[  4  33  -5  -2 -28  -5  -1  -3 -16 -28   5  52  11  33   4  17   3  -8
 -40  -9 -14  -4  -1 -17  15  18   2  -7  19  -3  -8  -1   4  10 -13 -36
   7 -17 -12   2 -50   2  -6 -12 -11 -10  -7] -> <79>
[ -8 -11   5   5   2  -7 -37 -13  -3   1   3   1   5 -35  -4  12   2 -25
 -18  -7 -16 -11  14 -10  -3   8 -10  -4  -2  -8 -19 -13 -19  -4 -13  27
  13   2  22   5 -12  -9  -1   2  -2  -7  -6] -> <77>
[  7 -11  15   2  -2   4  10   3 -15  -4   8 -37 -19  -3  18  16  14  18
   1   3   3  15  30   3 -32  -7  -3  -6  -5  -1 -24  -1 -16  -3  13  -9
  13  -4  30   2 -38   4 -17 -14  -5  20   8] -> <79>
[-11  38 -27   4 -44 -32   0   9   4   4   6  -5 -10  12   6  16  11  31
 -15  -9  10  -7   1 -24  10   3   9  24   6   4 -38  -8   4 -19  -7  26
  -1  -7  15   4  21  -1   3 -10 -14  27   3] -> <79>
[ -7 -56 -33   5   3 -20  27   3  -1   9  -4 -20  11  24   6 -14   9 -12
   6   5 -19   3  15 -17 -41  -5  -9  -6   1  -4 -37   9   1 -12   6 -32
   9   9  26  14 -17   0  -7  10  -1  14  11] -> <78>
[ -5 -20   0  -2  -2  -2  24  24  81 -22  13  26  -3   3  -5 -13 -21 -11
  -4  -1  10  15 -18  39  58  18   1  27   3   2  25  -2  11 -14 -15  56
  -7  -3 -41  -2  66  -9  -4   8  12 -16   3] -> <78>
[  3 -35   1   4 -16   3  -2  22 -22 -25  14  22   1  10  18  15   3  16
 -19  -6  11  15 -43  -8  41  -1 -16   6  -5  11   6  -7  -6   0  -3 -11
 -10   7  24 -16  -3  -2 -12 -13  -5  14   5] -> <79>
[ -5  -5  -6   5 -54 -27  27  -9  57   4  19 -25 -17 -12  -3   7  10  12
 -10  -9  17  -2  23  -8 -39  15   3  17  10   6 -13 -19   2 -17 -13  38
  -7  -6  19   6  11   4  -1  -8   7  35   9] -> <79>
[  2 -19   5   6 -20  -2  -5   7   1   8  23 -10 -33   0  -1   7   1  26
  12  -2   8   4  -2   3  22  -2  -8  23  -7  12  -8  -9  -3  -3  -1  36
   2  -3 -10   3  17  -1  -9   0 -13  15  -9] -> <79>
[ -5  -1  -1  45 -20   4 -10 -17  10   3  -6   2 -15 -18  -7  13   2 -14
 -16  -8  -3   1   9   3  -3  13 -13   8  -2  -3 -20  -6  -6 -16  -5  29
   4  -4  -2   3 -25  -2   1  -7   2  -5  -7] -> <77>
[ -8  21 -10   5 -29  16  -6  -4 -14  -6   4  -2 -13  15  -7  18  -5   9
 -21  -7   0  -3  -9 -27 -35  11   4  10  24 -38 -22 -10 -10  -9  -4   0
   8  -8   0   6  13   7   4   3   8   6   5] -> <79>
[-47  28  24  10  -2  47  10  -4  16 -21  -9   3   8   5  -9  19  10 -47
 -18 -10 -16   9 -42  16 -59   8  -5   4  -1 -25 -43  -1 -17  -1  -1 -65
   0 -31 -58   6  12 -16  33   8  33 -56  10] -> <77>
[ 11   7 -32   9  -8 -14  -6   0   1 -11  16  33  11  10  -7  15  -8  16
 -27  -7  -4 -16  13 -14  37  -7  -9   8  18   9  -9 -16  13   8  16  21
 -39  -4  -3  -6 -17   0  -6   1 -20  10  -6] -> <79>
[ -4 -20   3  10 -22 -17 -12  -3  -6   8  -2  12  24  17  -6  19  16  -1
  -4  -3  17  -2  20  -5  -8 -12 -30  11 -47 -17 -35  -6   1  -3   3  -2
  18   2  21  21 -42   4   2   4 -20  12  -1] -> <79>
[-18 -19  -4  -7 -17 -31  30 -20  -2  33 -22 -47  -6 -47  -5  11   9   9
  12  -4  -5   9  15 -16 -75  11  -3  13   4 -18 -79   0 -19 -29  -6  23
  39   2  37  10 -12   6  20  -3  -8  32   3] -> <78>
[-11 -27 -10   5  18  -5   9   5  29   5 -29 -20  -8 -19 -16  20  -4  -1
  13   4 -14  -4  -9   4 -13  24  23  11 -10   8 -27   8   1 -22   1  53
  11 -24 -22  20  54 -11  19  15  22  -7  19] -> <77>
[  0  -8 -41   6 -23 -28   4 -12  -2   9 -23 -17   0   2 -21   8  11  28
  -5  -1  -1 -21  -4 -27 -37   3  21  22  -5 -15 -62 -23   6 -17  -3  17
   8   0  14  13   5  -9  15 -21  -7  25   3] -> <78>
[ -8  23  12   6  -4 -23  -9 -11   0 -18   1  50  20 -22  -8  11   5 -28
 -43   2 -15  -3  15 -10   3  10 -19   3   3 -12  -4  21   1  13  -8   0
  14   7 -12  -2  -6 -15  29   4  23 -17   1] -> <77>
[ 11 -13  -4 -10 -36 -37  -2   5  14   3   8   0   5 -17   6   8  -9  23
 -16 -13  -4   4  42 -19  15   0  -5  22  -7 -10 -24 -12  -7  -5  -5  40
   3   4  40   3  -6   3 -15  -9  -5  34   5] -> <79>
[  3  -4  -7   8  -9  14   0  13  -1 -39  15  16   8  33   2   5  -9   1
 -27  -6  -6  -4   1  -6  39  -4   4   4   9  -5  29 -10  -1  -3   9   4
  11 -16 -30 -24   6   5   0 -12  -4  -6  -3] -> <79>
[  4  -3 -14  -2 -11   2  -6   4 -16 -25  10  51  10  26  -4  13  -7   6
 -49   4   5   7  -3 -17  45  -4 -10   1  16   4   5   2  -1   0  -2 -20
   3  -7  -3   8 -10  -4   2   1  11  -9   2] -> <79>
[  8 -41   7   9 -10  -6   2  -6 -20  17   9   2   8 -16   9   4   2   5
   1  -1   0   6  22  -9   9 -10 -10  -3   5  -6   8   3  -2   5  -3 -20
   3  -1  17 -18 -49  23 -10   0 -16  28  14] -> <79>
[  2  20   6   0 -12  10 -18   7  49  -3   9 -11 -17 -17  -5  10  -3 -12
 -11   7  -3   6  22  27  11  42  11  -6  -5   3 -27   4 -12  17  -4  20
   7   2 -14 -17 -25   8 -14   3  -6   3  -4] -> <77>
[-13 -16  -9   5 -27  -3  17  -7  20  12  -4 -53  -9   1 -18  16  36   7
   2 -23  -2   9  22  -3  -9  -6   3   4 -12   3 -58   5 -31  -6   3  20
   7 -20  16   4  59  -9   0  -4   0  18  19] -> <78>
[  2 -22 -11  25 -43   6   6  -9   1  11   9 -18  -9 -17   3  27  13  18
 -21  -9  13 -18  36 -16  -6  -3  13  32  14  -7 -41   3  10 -23 -17  59
   6   5  54   6   3 -10   1  -9  42  37   6] -> <79>
[ 35 -68   1   0 -15 -15  11  12  -9  26  21 -33 -15 -16   3  11  23  35
   2  -5   5  -4  36 -20  27 -12  -4 -10  -2  12 -18  -9 -15 -14   2  32
   8 -13  36   7 -21  12 -23   0  -4  52  13] -> <79>
[ -4  18   3   5  -3  -5  -3  -4  18  -9  -3  -1  -2  21 -17  -6 -12 -38
 -24  -6   3  21  -5  -7  -1   5  -2   8  -3   1 -17   7   3   3  15   5
 -22 -12   1  -2   8  -7  30  -6   7   1  13] -> <78>
[  3 -17  14  12 -21   4  32  -4 -13   3  15 -15   2  10   8   1  22 -10
 -12  -1   0   7  30  -3 -30  -3 -14 -11  -7  -6 -19  -9 -15 -11   1 -25
   9 -29  -7   3 -40   0   0  -7   6   6   7] -> <79>
[ 13  -2   5   1  20 -18  11  -4  22  -1   3  16   8 -20  15  17  17  -7
  -4   6  -4  -4   1  16  21   5 -21 -17  -6   5 -13  -1 -11   4   7  14
  -8   3  -4   2  -3  -4   3  -2   2  -7  11] -> <77>
[  3 -10   5  12   0   3   6 -14  21  14  -2  -6 -14 -29 -10  16  -2  -4
  -2 -13   4   1  14   6 -23   1  -4   4   4  -6 -32  26 -13  -9   8   6
  19 -11  -3   8  -7  12   3 -16   0  -7 -13] -> <77>
[-29  -1  15  -7  15  24  -9 -17 -15 -20  -4  12  18 -34   7   7  -2 -36
  -7  -1  -5   6  30  23   3 -16  -9 -25 -23  -1  24  14 -12  53  12 -64
   7   2 -17  -3 -78   2   3   9   0 -24 -11] -> <77>
[ -2  -1  13  11  -7 -18  -9 -27 -48  29 -40 -50 -14 -41  -1  41  11   0
  17 -13 -35  -4  33 -19 -86 -15 -17 -15 -22 -16 -71  -6 -25  -9  13 -16
  32 -12  45  14 -86  -3  23  18  -9  34   4] -> <77>
[-11  18   6  13  -5   0   0 -16  -9  -1   7 -16  -3 -16   4  16   5 -46
 -24  -3  -7   0   7   7 -15   5  -9   3 -17  -1 -13   2  -7   2  -2  20
  -8 -19 -11  -2   9  -4   5 -13  20  -2   7] -> <77>

[ -9  -9   7  10  11   1 -15  -6  14  -4  -6  -2   7  -3   8  -7   4   3
  -2  -2   1 -13  -3   3   6   3 -21   8  -5 -10  -8   0   2  -3 -19  -2
   4 -10   0   1   5   5   2   4  -2 -58  -4] -> <32>
[ -5 -15   9  -5  12 -11  -8 -10   4   0  -2   0  23  10   3  -1 -15 -11
   1  -5 -12  14  -6 -13 -22   3 -20  13  -8 -12   7  10   5 -13  -5 -10
   3  -6  -5   4   4  10   9  -2  11 -10   3] -> <29>
[ -7   8   3  17   2  -8   6   7  15  -6  -3   1  14  -1   3   4  12  18
  -6  -9  -4  15 -12  -8   4  -2  -7  28  -5  -2   3 -27  10 -10 -20 -11
  -9   1  11  -7  -2  10  15 -12   5  -1   5] -> <41>
[ -4 -16   3   4   2 -12   0  -3  14 -16  10   7  -9 -23  11   6  14  13
  -5  15   8 -15  14   7   8  -5  25   2  21  12 -13  -1  12   5 -18 -22
   9  -6 -40  -2  -6  -1  -7   3   2  -7  18] -> <41>
[-12 -20  -1  27   3  -9   4   8  22  -4  14  -2  14  16   0   3 -11   4
   2 -13  -2   7 -20 -10 -58  -3  -6   9  16  -3 -12   4   9   8 -15 -17
   9 -11  18   2   7  13  11  -2  -5   3   4] -> <37>
[-12 -58  -4  28  58 -10 -53 -43  26  -3  47  15  19  -9   7  11 -39  -1
  20  -9 -10  41  -1  58 -58   0   1  -8  58  -7  -3  41 -11  19 -19 -28
   9 -26 -15  -4  14 -14  -9 -10 -11 -23 -31] -> <54>
[ -7 -13  20  -9   7  11  11 -14  -9   2  -2  -6  14  10 -16   4 -25 -10
   3  -1 -21  15  -5 -41 -42  14  -6  -6  -8  -4  30   5  -6  -6  30  26
   8  11  10   6  -1   4  -4 -10  15  -4  -2] -> <29>
[ -5   4   0  15 -11  10   8  17   1  -1   2 -11   6  28  -8   0  -2   5
  -6  -7   3 -12 -11 -17 -32  -3  -1  -5 -10   0   2 -14   1 -15   3  -5
  10   1  25 -22   7   1  15   5   6  -1   0] -> <29>
[ -3 -28  -7  40  15 -31 -16  -4  17  -9  31   3  -7  -7   6   2   0   3
   7 -14   7  18 -10  21 -58   7  13   7  32  12 -20  10  18   7 -13 -23
  10 -29  -1  -3   7   5  -4  -8  -1   3 -14] -> <41>
[ -7 -10  -5  34   9 -24  -2   3  11  -4  17  11  25   5   2 -11  -2  14
  10 -19   3   7  -9  19 -57  -1 -11  19  20  10   2  10  22   0 -30  -8
   0 -10   6  -4  -1  14  11  12  -1 -13  -8] -> <41>
[ -3  -2   6  -2  -7  -9   9   0 -13   2   5 -16  11  14 -18  -9  -3  -1
  -1  -4   4   6  -6 -34 -58  13  -2   3  -4  -2   6  -3  -8  -7  20   8
  10   8  20  -1  -2  13 -38   8   4  -2   6] -> <30>
[  1   5   9 -21  -5  18 -12  14   2  11  -4  -3   0  -4   3 -17  13  -9
  15  28  -9  -9 -16 -11  16  -5  -2 -10 -24 -12 -24  -9  -7   2   2  -7
  -5   0 -18   3  11  -2   4   9 -15  12  11] -> <54>
[ -2  -3   6  -8   2  -9  -5   1 -28   7   0  -2  -1   5   3 -16   2  -2
  -6 -14   3   8  -3  -8  -8  -7  -3  -3   4   7 -13  -1  -1   0  -1  -2
  -8  -1   8   5   2   1  -2   0   8  -9  -1] -> <29>
[ -6  27   6   8 -24   2  -1  22 -19   9  -9 -23  13  16  -3 -10  13  -1
  12  -4   2 -15  -5 -32  -7   6  -6   5 -19   4  -9 -13   3 -10  13  -1
 -10   5  26   1   4  13  16   3  -5   8  11] -> <29>
[ -9  -3  10   3   1  -5  -9  15  15   2   1   2  14  -2  -1 -20   6  -1
   7   9  -1   0  -4 -19 -38   5  -5   3  12  -7 -23   4   2  -6  22  -1
  12   2   4   6  -6  12  33  16  -3 -21   4] -> <37>
[  0   5   2 -11   2  -6  -6   8 -29  -6  21  -9  22  12   0  -8  -1   3
   6   6   5   0 -16  13 -24  -7 -14   6 -11 -15 -17 -13   5   2 -14 -17
  14 -24  20  -4   4  -1   9   2  -1   8  -7] -> <29>
[  8  15 -13  24  -4 -28  11  -9   2  10 -17 -11  11  -2   7 -12  23  10
  -6 -32  12  15 -18  58  58 -10 -21  49  22   2   4 -25   4 -10 -58  -7
 -19 -10  52  -5   8  13   9 -11   2 -24 -12] -> <45>
[  1   3  -2   4  -5  10  -1   7  -4  10  -2   6  10   8  -3  -6   3  -6
  15  14  -4 -13  -5  -1  -1  -1  -8   6  -4 -13 -18   0   2  -8   3  -3
  -1  -9  14  -3  -3  12   3  -1   3   5  11] -> <29>
[-11 -23  16  10  12  -9 -20   8  24  -5  -1  -5  14 -11   9  -1   6  -1
   9  16  10  -4 -25   3 -39   7   2   4   8  -7 -26  16   5   4  -8  -8
  10  -8 -28   2 -17   4   7   2 -17  -3   0] -> <54>
[  2  -1  16  24   4 -17  20  -1   1   1  15  -1   7  21   0  -2   7  10
  -7 -11   5   2   6  -6 -43  -4  -8  30   1   5 -41   0   9  -8  -8   8
   9  -7  20  -3  -2   7   9 -11   8  -6   5] -> <36>
[ -1   4   0   2  -3   2   8   4   4  10  -3   3   0  -1  -1  -9   3  22
  -4  -6   6 -10  -3   0 -12  10   7  15   3   0   5  -7   8   6  -7   5
  -6   1   8  -1  -4  -7   0   0  -5  -8   7] -> <41>
[ -6   6   3   5   0   1 -10  10   1  11  -9  -6  24  15  -1 -19 -13 -22
  16   2  -1  14 -23  11  10 -13 -39  -3 -15 -30 -29   0  -8   5 -12  -4
 -14 -14  43  -5   8   8   0   4  -6   4  -3] -> <29>
[  0 -12   8  -4  -7   2 -15   2  15   5   1   1 -14 -14   8  -4  23  -5
   8  23  -1 -20   8  -7 -31   9  25 -15   4  -4 -24  31   7   4   1 -20
   2  -4 -55   4 -10   3 -32   4 -24   4   5] -> <41>
[ -4 -15   2  -2   4  -9   8  -3   4   0  15 -13  24  19  -6  -1 -31 -14
  -9   8 -10  12 -11 -29 -58   3 -19  -1   3   3   6   7  -2  39  16  14
  21  -4  14   9  -5   5  11  -3   7   1   0] -> <29>
[  3  -4  -1   0 -12 -17   4  -4   3  -3   1  -8  -3 -24   6   4  16  13
 -13  -3   5  -5   4   0  47   6   7  10  11  16   8   4   9 -13 -27  -6
  -9   1 -26   9 -13   7 -14  -1  14  -5  -2] -> <32>
[  0  -2   2   7  20   6  -3  -1  -7  10  14  -9   8  15  -1   3 -16 -12
  12  -4   2   4  -9   0 -50  -4 -10  -2  10  -3   0  14  -6  -2   6   5
  -3  -8  21   7  -2   2   8   1  -3   1   0] -> <30>
[ -9  -7  12   9 -13  -7   0  10   6  -1   9  -6   7   0   2  -5  -1 -10
   7   3 -17  -3 -10 -18 -32   3 -11   2   0  -1 -21   1   8   1 -11 -14
  15  -9 -12   0   6  29  14   6   0 -11   4] -> <54>
[-51  15  -1   2 -16  12   1  25   4   9   1  -9  13  13  -1 -10   8  -4
   9  18   8 -13  -8 -30 -52   0  -2  -8 -19 -16 -26  -9 -10  16  14  -2
  -3  -2  17  -1   6  19  10 -18  -3   9  14] -> <29>
[  1  18  -5   1   0   0  -6  -3  -2  -4 -21   3  10  -2   9 -11   5  -2
   4   1  -3  -5  -7  11  51  -1  -5   8 -11  -5 -19  -7   3  -3 -26 -12
   5  14  17  -5   4   3  12  14  -8   2   2] -> <54>
[  6  31   9 -21 -35  -2  23  30  -5   9 -37 -17  -6  -1   6  -4  38   2
 -11  17  -4 -24   3 -51  47  -3   1  -1 -47  -5  -4 -19   7  -9   9   4
  -6  24  -5   3 -12  25  15   5   8  12  18] -> <45>
[  3   7  -5  12 -14   4  18  12 -10  -2  -2  -2   2  -6   2   3   6   4
  -8  -7  -2   1  -5 -14 -21 -11  -2  13 -15   8   1 -19   3  -7  -5   0
   4  -4  22  -6   0  -4   7  -8   9   0  18] -> <29>
[  5  28  -1   4 -12 -12  11  11   6   5 -22   7  -8 -11   2  -1  41  11
   9  -1  -1  -8  -2  23  58  -9 -10  21  -9 -21 -10 -17  17   2 -32   7
   0  -3  -5   4   3  14  -3   4  -6  -6  -3] -> <41>
[-14  -8   2   5  12  -7  -4  -5  -1  -3  -2  -3  11   6  -4  -4 -20  -9
   8   4  -2   6  -3   9 -27   4  -8   4  12  -2  -1  15   3   0  -2  -3
   5  -3  20   7  12   7  -4  -5   3   1 -10] -> <29>
[  4  -4   4   5   0 -10  -8 -11   0   2  -2   1  13   2  20   4  -7 -11
   7  16 -14   5  -6  10  20  -1 -15   4   0  -6  -8  -2  -9   7  -6  -6
 -11  -5   8  -5   6 -13   6   2  -7 -15   2] -> <29>
[ 14 -17  12   6  19   9 -10 -15  16  -4  -1   5  10  -9   2   8 -21  -1
   6  -4  11  11  -2   2  -9 -10  -2   4   8   1  10  23   4   7  -5  -7
   9 -10 -11  -3  -2  -1   2  -3  21 -14 -17] -> <44>
[ -5 -18   9 -17   1   1   1  -3  20   3   5   8   5  -8   3   8  -6  -9
  -2  -2  -5   1   0 -22 -32   4   7  -2  -3   0  12  12   0 -15  17  -2
  12   1 -15  -1  17   5  -2   5   0   4   4] -> <32>
[  1  12  21 -19 -23   3   7  11   8  -2 -31  -5  12   1 -10 -15  18 -19
  24  21  -9 -13  -8 -37  52   7  -8   0 -37 -14  -7 -13 -12  -7  14  -3
  -8  24  10   8  -4  16   4  14   1   6  -9] -> <45>
[ -7  16 -10   0  14   4 -18 -16 -14  43 -10   6  23  13 -10 -16 -10 -14
   9   2  -5   9 -11  26  12  -8 -15  -2   1 -21 -26   7  -2   5 -12 -10
  -2 -13  35  -3   5  18   3   1 -16  -2  -1] -> <54>
[ -4  -2  12  23  -7 -15  12  14   2  -8 -11  -8  22  29  -7 -11  -8  -9
  -6 -14   1  10 -15 -43 -42  -3 -26  12   4  -6   0 -11   6  -7 -15  -2
   4  -6  35  -1   6  25  14   6   9   7   0] -> <37>
[ 46  -3  15  10 -12   1   3  27   1  -4  -2  -3  12   7  13   1  25   1
   1  23  -8 -10  -3 -30 -58   9  -1  -6 -12 -11 -23  -5   5   6   9 -10
   4  -8   8   5   8   4  12  12  -1  13  17] -> <29>
[  0  -9  -9   1  -7   8 -18  11   2  -5   9  -5  12  16  10 -14  -6  -6
  52   4   5   2 -16  39 -13 -29 -15   5  -5 -28 -38   0 -10   8  -4 -16
 -14 -12  55  -5   7   0   3   6 -26   4  -5] -> <29>
[ -8  -3   8  13  21  -3  -4   9  16  -5  12  -7  21   8  -4 -10  -7  -5
   8  -2  -3   4  -1 -18 -58   9 -16  -1  10   2 -16   3  -1  10  -7  -9
  11 -15  17   7   3   8  12   3  -2  -4   0] -> <37>
[  0   0  -1 -23   3   8 -19  -2   0  -6  -7  -1  -7 -24   1   2   5  -1
  11  15   4  -6   5  16  54  -8  11  -9  -2  -3  -5  11  -4  -8  -4   0
  -3   7 -40  -1  -4  -4  -6   5 -22   0   1] -> <41>
[ -4 -19  18   9  26 -13  -9   6  22 -10  -5  -2  21  -5  14  -3   5   2
   3   6   0   7  -1  11  11   3  -6  20   4  -6 -22   6   5  -1 -31 -27
   0  -5 -13   0   2  10   0  -4  -8  -5  -2] -> <54>
[ -5  14  17 -21 -13  -7 -11   8  18   6 -10 -29   1 -21  13 -25  27  -8
  -1  17  -8 -21  -5  -9  58 -44 -21  18 -27 -14 -23  -7  14 -19 -26 -15
  -3  11 -17   0  -8  22  19   1 -10   2   8] -> <32>
[-16 -15  18  19   3 -17   9 -15   9   2   6  -3  19  13  -5  -1 -15  -2
 -18 -21  -5   7   0 -55 -58  11  -4  10  12  27  15  13  13 -11 -14 -13
  15  10  14  -2  -1  16  32  10  15   0  13] -> <29>
[ -7 -16   5  17   5  -1 -11   3  12  -3  16   1   4   5  12   3   0  12
  15  -2   1  10  -2  -6 -44   3   8   5  13   3 -14  10   1   7 -14 -21
  14 -18  -8   3   7   3   9 -11   4 -58  -1] -> <54>
[ -7  -5   8  10   6  -9  -8  14   8   5  -3  -4  15  22   0 -13  -8  -6
   8   1 -11  12  -7  -4 -36  -9 -15   4  -2 -19 -22   2  -5  -7   0  -3
   6  -6  29  -9  22   9  15   2  -6  34   4] -> <54>
[  6 -34  -2  26  18 -30 -17 -10  24  -6  20   7   7 -14  12   3  -8   3
   9  -5   5  12  -5  36 -39  -8   8  13  44   2 -14  12  -7   2 -41 -20
   0 -21 -14   9  11  15   7 -10  -9 -10 -12] -> <41>
[ -4   5  -6  -1  12  -2  -7   0  -3  -1   4  -1  19  -3   7  -6  -3  -6
   5  11  -5  11 -15  16 -19  -6 -12   7   6 -10 -16   0  16  -2   4 -10
   1 -13  20  -6   2  -6   2  -2  -9 -20   3] -> <29>

[ 17  19  -7  -5  17  -2  -5  10 -14 -11   3  -3  -6 -11  -3 -13   8   7
   7  -8  -3   5  32   4   1  -4 -19 -19  -5  11   8   6   2  -5 -11  14
   6  22  18   6  -3  -1 -22   2 -12  19  -9] -> <91>
[  3   7  -9  -7   0  12  -8  -2 -21  -4  -7  12   6 -12  -2 -11  18  -1
  -8   6   8  -3  20   4   4  18   2   1   6  -9  -2  -5  -6   4 -10   8
  -3  -2   2 -10   3   7   1  -7   2  -3  11] -> <80>
[  3  20  13 -14   6   4 -13   1 -23  -4  -4  13   0 -19  -6  -2   6   5
  -5   6  11   4  23   6   9  23   1  -1  -1  -6  -6   1  -7   6  -5   5
  -8  10  13  -7   7   0  -7  -5  10   0  11] -> <80>
[ 10  -1 -16  -3  -5   9  -2  -2 -27  -8   4   9   1 -14   2 -17   5  -8
 -10  -2   5  16   9   2  17   4 -18   5 -10   0   6   5  -2  -2  -6  -6
  -7  16  26  10  16  -3 -17  -1   2 -20  13] -> <82>
[  9  18   4 -14   9  -3 -13   8 -32   1  -3   9 -11 -12  -8  -4   9  14
   0   0   8   0  33   7   0  11  -6   4   3   9   0  -8  -4   4 -16  23
  -9   4   8 -19   9   7  -9  -8  -1   7   2] -> <75>
[ 11  11  -5 -13  14 -12  -7  11 -32 -14  -4   4  -5 -12  -9 -15  13  13
   3  -6   3   2  24   6   6   9   1   1   1   9   7   6  -3   3  -7  23
 -13  20   4  -3   8  -4 -15  -6  -8  20  -5] -> <75>
[  5  13 -12 -15   5   4  -8  22 -13  -6  -6   6   4  -8   3  -4  19   8
   0  -2  -1  -3  18   1   3   7   1   0   2  -3   4   2  -3  -3   8  10
  -3  11   2   2  -5  -3 -14  -2  -6  18   1] -> <80>
